Below are the code and all the weights of a small trained network. Each question names an input and a target symbol and asks about switching units off, where a switched-off unit gives its printed mean instead of its output.

import numpy as np


def w(rows, s, z=0):
    codes = np.array(rows[::2]) - 128.0
    scale = np.full(codes.shape[1], s)
    scale[-1] = z or s
    return codes * scale


def f(y):
    return y / 2 * (1 + np.tanh(0.7978845608 * (y + 0.044715 * y**3)))


def softmax(a):
    e = np.exp(a - a.max(-1, keepdims=True))
    return e / e.sum(-1, keepdims=True)


def log_softmax(a):
    a = a - a.max(-1, keepdims=True)
    return a - np.log(np.exp(a).sum(-1, keepdims=True))


def net(x, mask):
    ids = ['ΓΞΦαεθμπστω'.index(c) for c in x.split()]
    T = len(ids)
    res = E[ids] + P[:T]
    u = 0
    for l in range(2):
        q, k, v = (res @ M[l].T for M in (Q, K, V))
        z = softmax(np.where(np.tri(T) > 0, q @ k.T / 3**0.5, -1e9)) @ v
        res = res + np.where(mask[u], z, O[l][:, -1]) @ O[l][:, :-1]
        u += 1
        y = f(res @ A[l][:, :-1].T + A[l][:, -1])
        res = res + np.where(mask[u : u + 8], y, B[l][:, -1]) @ B[l][:, :-1]
        u += 8
    return log_softmax(res[-1] @ U[:, :-1].T + U[:, -1])


Q, K, V, O, A, B = {}, {}, {}, {}, {}, {}
E = w([
[136,153,83],'Γ',
[114,192,102],'Ξ',
[103,128,69],'Φ',
[164,216,159],'α',
[115,196,110],'ε',
[141,76,96],'θ',
[116,190,98],'μ',
[150,57,147],'π',
[179,70,187],'σ',
[40,78,133],'τ',
[250,163,106],'ω',
],0.019)
P = w([
[167,85,2],'0',
[126,117,75],'1',
[117,127,105],'2',
[111,129,122],'3',
[101,130,137],'4',
[98,130,147],'5',
[90,134,155],'6',
[88,131,162],'7',
[84,129,170],'8',
[81,127,179],'9',
[79,120,178],'10',
[76,121,184],'11',
],0.0064)
Q[0] = w([
[151,168,190],'L0H1',
[2,157,201],'L0H1',
[40,139,34],'L0H1',
],0.0074)
K[0] = w([
[99,195,136],'L0H1',
[85,195,146],'L0H1',
[2,124,66],'L0H1',
],0.0078)
V[0] = w([
[176,121,172],'L0H1',
[105,182,162],'L0H1',
[175,254,229],'L0H1',
],0.0071)
O[0] = w([
[232,167,180,2],'L0H1',
[27,152,255,46],'L0H1',
[110,154,240,36],'L0H1',
],0.0048,0.00056)
A[0] = w([
[66,128,167,125],'L0N1',
[89,44,131,255],'L0N2',
[117,96,220,61],'L0N3',
[69,97,124,137],'L0N4',
[82,167,74,161],'L0N5',
[251,98,190,106],'L0N6',
[181,165,103,99],'L0N7',
[78,129,91,121],'L0N8',
],0.013,0.0053)
B[0] = w([
[59,193,163,157],'L0N1',
[2,79,127,253],'L0N2',
[75,74,171,159],'L0N3',
[26,147,135,162],'L0N4',
[155,172,113,237],'L0N5',
[46,132,184,239],'L0N6',
[110,199,167,162],'L0N7',
[121,187,101,179],'L0N8',
],0.0089,0.0056)
Q[1] = w([
[186,25,123],'L1H1',
[103,132,102],'L1H1',
[2,141,135],'L1H1',
],0.0086)
K[1] = w([
[3,48,113],'L1H1',
[212,95,238],'L1H1',
[85,214,215],'L1H1',
],0.0067)
V[1] = w([
[104,115,64],'L1H1',
[204,23,113],'L1H1',
[154,253,51],'L1H1',
],0.0075)
O[1] = w([
[54,148,80,111],'L1H1',
[171,74,170,3],'L1H1',
[173,117,1,198],'L1H1',
],0.0084,0.011)
A[1] = w([
[223,124,107,162],'L1N1',
[99,159,77,1],'L1N2',
[108,116,24,87],'L1N3',
[254,170,112,142],'L1N4',
[128,222,68,136],'L1N5',
[117,156,211,111],'L1N6',
[181,93,139,164],'L1N7',
[40,35,102,165],'L1N8',
],0.0088,0.008)
B[1] = w([
[83,60,108,146],'L1N1',
[101,135,214,160],'L1N2',
[82,205,162,212],'L1N3',
[171,2,173,169],'L1N4',
[233,75,223,250],'L1N5',
[120,181,83,158],'L1N6',
[13,131,176,121],'L1N7',
[200,83,75,221],'L1N8',
],0.0076,0.017)
U = w([
[254,88,136,203],'Γ',
[173,177,191,93],'Ξ',
[134,242,92,194],'Φ',
[119,186,153,74],'α',
[147,119,121,3],'ε',
[171,113,36,127],'θ',
[155,123,91,71],'μ',
[154,23,112,98],'π',
[106,75,212,60],'σ',
[78,140,108,194],'τ',
[124,85,125,162],'ω',
],0.0097,0.0042)

Each question gives the input, a string of symbols that net reads in full, and the target symbol t.
The units are the heads (3 rows each of Q, K, V and O) and the neurons (one row each of A and B). Each row of codes is followed by its name. A weight is (code - 128) times the scale printed after its matrix; where a second scale follows, it is the last column's (O, A, B and U).
mask holds one flag per unit, layer by layer, with each layer's heads first. A switched-off unit (its flag False) gives its mean, the last column of its rows in O or B, instead of its output. The means were averaged over made-up inputs and are rounded, as every weight is.
A unit's drop is (log p(t) with every unit on - log p(t) with that unit switched off) / (log p(t) with every unit on - log p(t) with every unit switched off).
The circuit of an input: a set's keep is (log p(t) with only the set's units on - log p(t) with every unit switched off) / (log p(t) with every unit on - log p(t) with every unit switched off). Starting from the 12 units with the biggest drops (on a tie, the unit counted first), units are removed one at a time, each time the one whose removal leaves the highest keep (on an exact tie, the one counted first), for as long as the keep stays at least 0.8.
units of the circuit, in order: the units of the circuit, biggest drop first
most important unit: the unit with the biggest drop
k most important neurons: the k neurons with the biggest drops, biggest first
k most important neurons of layer l: the k neurons of layer l with the biggest drops, biggest first
input θ Γ τ τ, target τ: units of the circuit, in order : (L0N2, L0N4, L1N4)
input Φ τ π, target τ: units of the circuit, in order : (L1N5, L0N2)
input Ξ π τ τ α θ, target τ: 2 most important neurons of layer 0 : (L0N2, L0N1)
input μ μ Ξ Ξ α, target Γ: units of the circuit, in order : (L0N2, L1H1, L1N5)
input π α Γ ε θ θ, target θ: most important unit : L1N5
input τ ω Γ α τ α τ π τ τ, target τ: units of the circuit, in order : (L1N5, L0N2)
input Φ σ μ θ π ε, target Γ: 3 most important neurons : (L0N2, L1N5, L0N6)
input π α Γ σ Φ Γ Γ ε π σ Γ π, target σ: units of the circuit, in order : (L1H1, L0N6)
input σ α ω π θ Γ ω σ Γ θ, target σ: 3 most important neurons : (L0N6, L0N3, L0N1)
input μ α Ξ θ α μ Ξ π, target π: units of the circuit, in order : (L1N8, L0N2, L1N3)
input Γ Γ α ω θ π ε, target Γ: units of the circuit, in order : (L0N2, L1N5, L1H1)
input θ ε ω θ π α ω α τ π, target τ: 4 most important neurons : (L0N1, L1N5, L0N4, L0N8)
input α ε μ θ Γ, target Γ: 4 most important neurons : (L0N2, L1N5, L0N6, L1N4)
input α τ Γ θ θ, target θ: 2 most important neurons of layer 1 : (L1N8, L1N5)
input μ Γ Ξ μ τ σ, target τ: most important unit : L1H1
input Ξ π π ω θ ε α π Γ, target Γ: 2 most important neurons of layer 0 : (L0N2, L0N3)
input θ ε Ξ, target Γ: 4 most important neurons : (L0N2, L1N5, L0N6, L1N4)
input τ α Ξ ε ω σ π ω, target Ξ: 3 most important neurons : (L0N6, L1N8, L0N7)
input ω α π μ, target Γ: 3 most important neurons : (L0N2, L1N5, L1N4)
input π ω α π σ π π, target σ: units of the circuit, in order : (L1H1)
input μ π π ε π σ Ξ Φ, target Φ: 2 most important neurons : (L1N3, L1N4)
